Each row is followed by one of two labels, saying whether the row has a hidden trait. Each part has a new trait and two new labels.
(in the rows, 128 means zero)
[121 124 112 120 113 115 106 118 114 125 137 134 136 134 128 154 125 142
 122 134 130 122 145 108 121 116 130 129] -> (43)
[124 179 104 199 160  51 160 120 120 138  18 177 112  82 143 214 184 200
 167 134  98  21 183 108  95 121  78 161] -> (43)
[154 140 116 137 113 115 113 123 118 123 136 143 130 136 118 185 138 128
 127 121 124 134 120 114 124 113 153 110] -> (43)
[138 151 162 141 141 125 107 137 124 133 121 148 116 133  77 168 128 101
 117 123 123 104 126 128 130 137 126 110] -> (45)
[138 110 132 122 134 135 138 123 145 144 205 130 128 140  93 193 133 101
 159 139 139 124 130 111 127 115 119 120] -> (45)
[128 140 138 152 133 134 102 136 126 118 127 135 117 123  82 156 118  96
 121 152 129 104 125 123 139 142 144 110] -> (45)
[103 155 107 100 118  26  44 118 193 125  26  86 155  90 148  23  29 140
 198 126 109 194 105 157 126 134 160 183] -> (43)
[ 86 157  68  90 105  29  44 113 176 132  52  71 166  98 205  50  36 137
 188 136 114 198 142 139 150 161 118 178] -> (43)
[151 138 138 134 111  97 118 124 119 117 138 145 137 133 130 159 122 138
 121 129 126 116 123 104 118 112 144 101] -> (43)
[155 132 139 134 134 111 126 119 133 148 166 131 123 136  92 152 123 107
 149 164 139 138 126 113 139 126 132 143] -> (45)
[155 147 140 136 116 112 133 133 135 121 144 142 133 135 131 163 132 129
 122 128 122 134 118 106 125 120 146  93] -> (43)
[145 131 164 112 130 125 134 115 139 139 145 128 132 136  54 165 122 111
 141 163 139 111 123 122 123 128 155 118] -> (45)
[ 85 190 114 199 144  48 164 112 131 152  12 168 116  99 136 213 189 190
 160 152  94  58 195 115  96 139  56 177] -> (43)
[115 123 136 132 126 135 141 123 150 142 191 126 141 132 106 185 118 110
 154 127 142 141 136 112 128 113 126 122] -> (45)
[121 136 126 140 127 125 130 122 141 149 179 123 135 137 135 162 114 118
 146 145 138 158 142 114 144 128 114 151] -> (45)
[126 122 141 126 109 124 119 122 117 123 119 130 131 126 113 135 117 140
 124 120 128 111 127 102 124 101 133 113] -> (43)
[120 128 145 125 114 144 138 130 135 130 126 121 128 125 123 137 128 124
 127 118 120 130 120 102 132 113 137  97] -> (43)
[129 139 153 134 124 123 135 118 141 142 145 127 140 131  93 164 109 118
 142 149 140 138 132 122 132 122 150 133] -> (45)
[123 181 113 199 155  53 156 127 129 137  16 181 116  85 148 232 185 177
 161 132  92  24 187 101  98 127  73 173] -> (43)
[128 114 147 123 133 123 135 119 145 147 154 122 134 133  62 168 121 100
 151 134 141 106 126 109 118 118 139 123] -> (45)
[125 134 127 122 128 140 150 130 128 137 120 124 135 128  82 158 134 116
 129 156 133 134 126 127 129 122 158 116] -> (43)
[118 134 132 147 136 122 110 137 124 114 132 133 117 122  87 141 121 103
 125 156 131 108 128 128 141 144 145 109] -> (45)
[141 115 144 131 131 137 143 123 147 138 207 134 135 137  91 199 124 104
 156 136 143 130 127 115 127 107 137 109] -> (45)
[136 128 117 127 109 134 114 119 120 127 130 134 123 131 120 166 131 130
 123 107 123 129 126 107 128 106 142 123] -> (43)
[134 134 146 126 115 100 125 127 124 118 130 138 143 132 127 137 112 139
 124 145 129 115 134 105 118 116 138 104] -> (43)
[ 88 193 106 183 148  46 180 124 125 138   1 163 116  96 129 208 201 171
 178 156  84  37 179 107  95 139  72 166] -> (43)
[ 79 160  96 115 137  40  22 113 180 132  35  98 145  92 133  29  44 126
 217 128 103 178 125 162 131 135 145 193] -> (43)
[143 138 155 131 117  99 127 129 122 118 130 140 145 132 108 136 113 138
 127 151 129 112 128 106 116 115 148 100] -> (43)
[ 98 166  99 128 127  39  26 109 170 134  49 106 148  89 115  40  34 103
 213 135 111 159 127 152 139 129 163 174] -> (43)
[106 158 107 104 124  30  10 116 166 130   5  86 157  88 148  34  39 144
 208 133 115 170 113 172 130 135 142 177] -> (43)
[124 182 113 199 155  47 161 129 127 133  10 180 116  80 137 229 189 169
 165 141  92  23 178  94  96 124  83 167] -> (43)
[127 128 155 110 126 131 137 116 145 139 158 125 136 135  76 176 121 116
 141 157 138 116 136 123 127 133 144 123] -> (45)
[171 146 191 141 133 116 120 131 126 137  99 151 109 126  52 141 120  93
 114 115 127 105 108 128 116 122 144 103] -> (45)
[146 127 152 135 119 131 116 128 136 130 134 130 103 116 108  77 118  92
 122 141 137 126 124 112 126 132 136 114] -> (45)
[165 127 145 144 135 113 131 122 133 147 177 135 128 137  86 159 120 100
 158 148 143 133 117 112 135 107 137 133] -> (45)
[127 133 110 124 124 127 125 123 118 132 129 132 135 134  90 170 131 125
 129 155 135 135 139 126 123 122 150 127] -> (43)
[138 143 146 129 122 106 146 135 138 122 140 133 146 132 122 141 125 129
 126 154 126 137 127 111 124 129 144  92] -> (43)

[ 95 134 146 131 184  91 133 118 113 114 111 131 141 128 124 127 231 111
 139 171 133 165 167 145 108 103 169  99 124 127 143 120 128 123 155 127
 164  93 140 121 182 136 137 118 141 123 138 137 132  87 134 104 131 125
 131  96 146 145 147 130  86  79 163 106 143 105] -> sib
[ 88 150 167 137 193  75 135 114 108 120 107 139 145 140 129 130 235 104
 132 170 107 154 189 144 121 115 155  92 127 141 127  96 122 127 158 141
 187 103 126 120 183 135 139  92 142 133 124 143 143  65  99 100 114 126
 118  93 141 163 130 118  86  65 159 110 151 110] -> sib
[106 154 150  92 148  68 162 116 131  94 128 162 152 131 145 107 164 101
 122 166 133 101 204 137 121 123 155  89 142 146 161 151 147 112  89 164
 201 146  92 144 145  87 109 122  92  79 100 202 108 112  67 102 109 140
 141 123 135 134  77 110 129  94 134 132 174 140] -> rez
[ 90 110 139  69 135  93 175  99 156 105  94 155 151 142 150 130 154  81
 129 131 151  98 210 134 132 159 117  72 154 171 145 120 140  74  89 131
 217 142 121 119 170  90 108 130  79  66 112 175 117  85  86 105 128 158
 114 108 136 132  52 116 113  69 137 142 158 152] -> rez
[121 140 133  94 137  75 155 118 160  97 112 163 142 128 168 125 121  99
 125 153 141 110 200 138 129 138 134  90 149 156 147 150 143  97  86 137
 205 158 103 139 158  86 109 124  98  90  88 169 121 103  64 101 121 155
 130 120 141 123  69 120 114  88 128 139 158 158] -> rez
[100 117 134  79 121  91 174 113 161 102 100 154 147 138 159 130 134  96
 124 138 147 103 188 140 135 150 118  90 149 162 147 131 144  76  91 133
 208 150 108 121 168  83 109 128  86  81  91 164 121  95  73 104 126 155
 120 114 142 122  58 119 114  70 130 145 155 163] -> rez
[ 91 128 162 134 174  87 139 118 114 119 115 134 149 133 122 131 233 112
 132 161 114 154 161 148 115 110 174  97 120 137 144 112 129 122 165 138
 174  92 128 117 171 132 140 108 127 134 118 137 140  92 102 103 126 128
 125  93 150 151 150 124  79  68 163 110 147 111] -> sib
[100 148 148  92 137  70 168 113 124  96 131 156 155 132 143 102 164 100
 122 158 139  95 191 137 125 124 156  81 135 142 163 149 155 110  92 167
 205 141  95 142 137  81 105 120  86  82  99 197 106 114  68 107 106 133
 137 123 132 128  82 110 134  80 132 133 177 133] -> rez
[ 83 111 128  63 144  98 178  93 130  96 109 146 154 131 131 106 177  92
 137 140 175 106 198 130 122 133 125  67 149 159 165 135 149  72  81 142
 201 134 129 129 161  84 100 148  74  53 147 185 101 103 115 113 123 132
 129 114 129 128  60 115 132  83 142 132 170 128] -> rez
[118  99 172 120 124 159 135 114 166 137 147 136 134 118 130 156 182 143
 108 116  65 106 178 118 107 162 163 107 130 159 122 138 117 130 163 124
 139 123 131 102 104 105 136 130  91 153 105 179 144 105 129 115 159 164
 112 114 157 150 112 120  89  89 161 119  95 164] -> sib
[119 137 137  90 144  81 156 116 157  94 108 163 142 132 167 129 140  97
 124 149 139 107 212 137 131 141 134  88 146 159 144 143 137  95  88 131
 206 157 112 135 161  94 112 124  94  81  84 174 121  96  65  99 122 160
 125 117 143 127  63 116 110  84 127 138 152 166] -> rez
[ 86 127 132  79 135  87 174 104 120  93 118 148 154 129 133  97 173  95
 134 148 163 104 195 137 116 124 131  61 145 148 174 144 154  89  85 158
 188 133 112 138 151  79 102 147  70  57 131 187 100 113 108 112 115 125
 138 124 126 124  73 118 143  87 134 129 186 124] -> rez
[104 118 138  84 134  88 171 106 159 100  98 157 147 132 157 132 150  88
 128 134 142 101 206 133 138 157 116  75 151 172 141 128 144  78  89 128
 215 149 112 123 167  86 110 127  86  79  94 165 120  88  64 102 126 162
 115 109 139 130  59 117 108  69 131 143 154 162] -> rez
[ 88 106 155  66 129  87 180 103 152 109  97 160 160 141 144 135 157  84
 122 123 126  83 219 134 140 170 117  77 147 175 142 113 145  80 103 142
 226 140 110 114 169  84 108 114  76  76  96 181 124  79  51  99 117 169
 111 103 135 143  56 104 105  50 134 148 157 163] -> rez
[100 146 146  86 150  74 160 107 124  93 123 158 151 127 142 103 177 105
 126 162 148 101 213 132 115 122 151  77 143 151 164 149 147 101  86 160
 199 141 100 143 146  84 104 128  86  66 122 209 102 103  81 105 109 138
 137 122 131 134  65 111 133  85 135 129 175 133] -> rez
[ 85 105 139  64 129  97 180 103 148 105 100 152 157 142 142 123 160  91
 128 127 151  97 214 134 133 158 113  73 151 165 151 120 145  69  94 138
 211 140 118 117 168  79 105 131  77  69 113 176 115  88  87 108 125 153
 114 110 136 133  57 114 116  69 136 142 157 147] -> rez
[118 169 144 143 115 149 133 117 150 141 125 128 115 151 151 124 105 155
 110 122  58 132 185 103 142 174 102 121 135 147  88 110 123 141 147 147
 143 159 118 140 114 111 121 110 132 160 100 126 151  78 129 122 128 119
 100 149 139 153  85 125 138 110 123 121 119 136] -> sib
[106 181 140 150 169 118 120 104 127 128 103 134 121 155 151 118 157 120
 127 158  93 157 209 105 137 151 100 103 140 139  85  98 107 133 134 139
 163 153 129 142 153 128 122 101 151 128 129 122 147  53 136 116 117 114
 101 132 131 164  80 122 131 111 133 113 136 109] -> sib
[126 161 132 140 167 158  97  94 158 128 116 135 108 139 158 133 142 125
 121 145  96 145 219  86 123 165  97 108 148 149  80 118  95 124 129 119
 139 168 146 136 124 113 116 123 130 125 142 158 137  61 177 123 140 132
 102 133 134 163  64 127 134 130 138 110 104 142] -> sib
[120 143 146  88 149  74 152 112 162  99 106 171 143 129 168 132 149  90
 121 157 131 105 220 134 132 146 135  80 147 163 140 137 136  99  90 137
 214 158 103 137 160  90 111 116  95  84  83 183 127  87  59  97 119 165
 127 112 141 137  56 112 106  76 127 141 151 168] -> rez
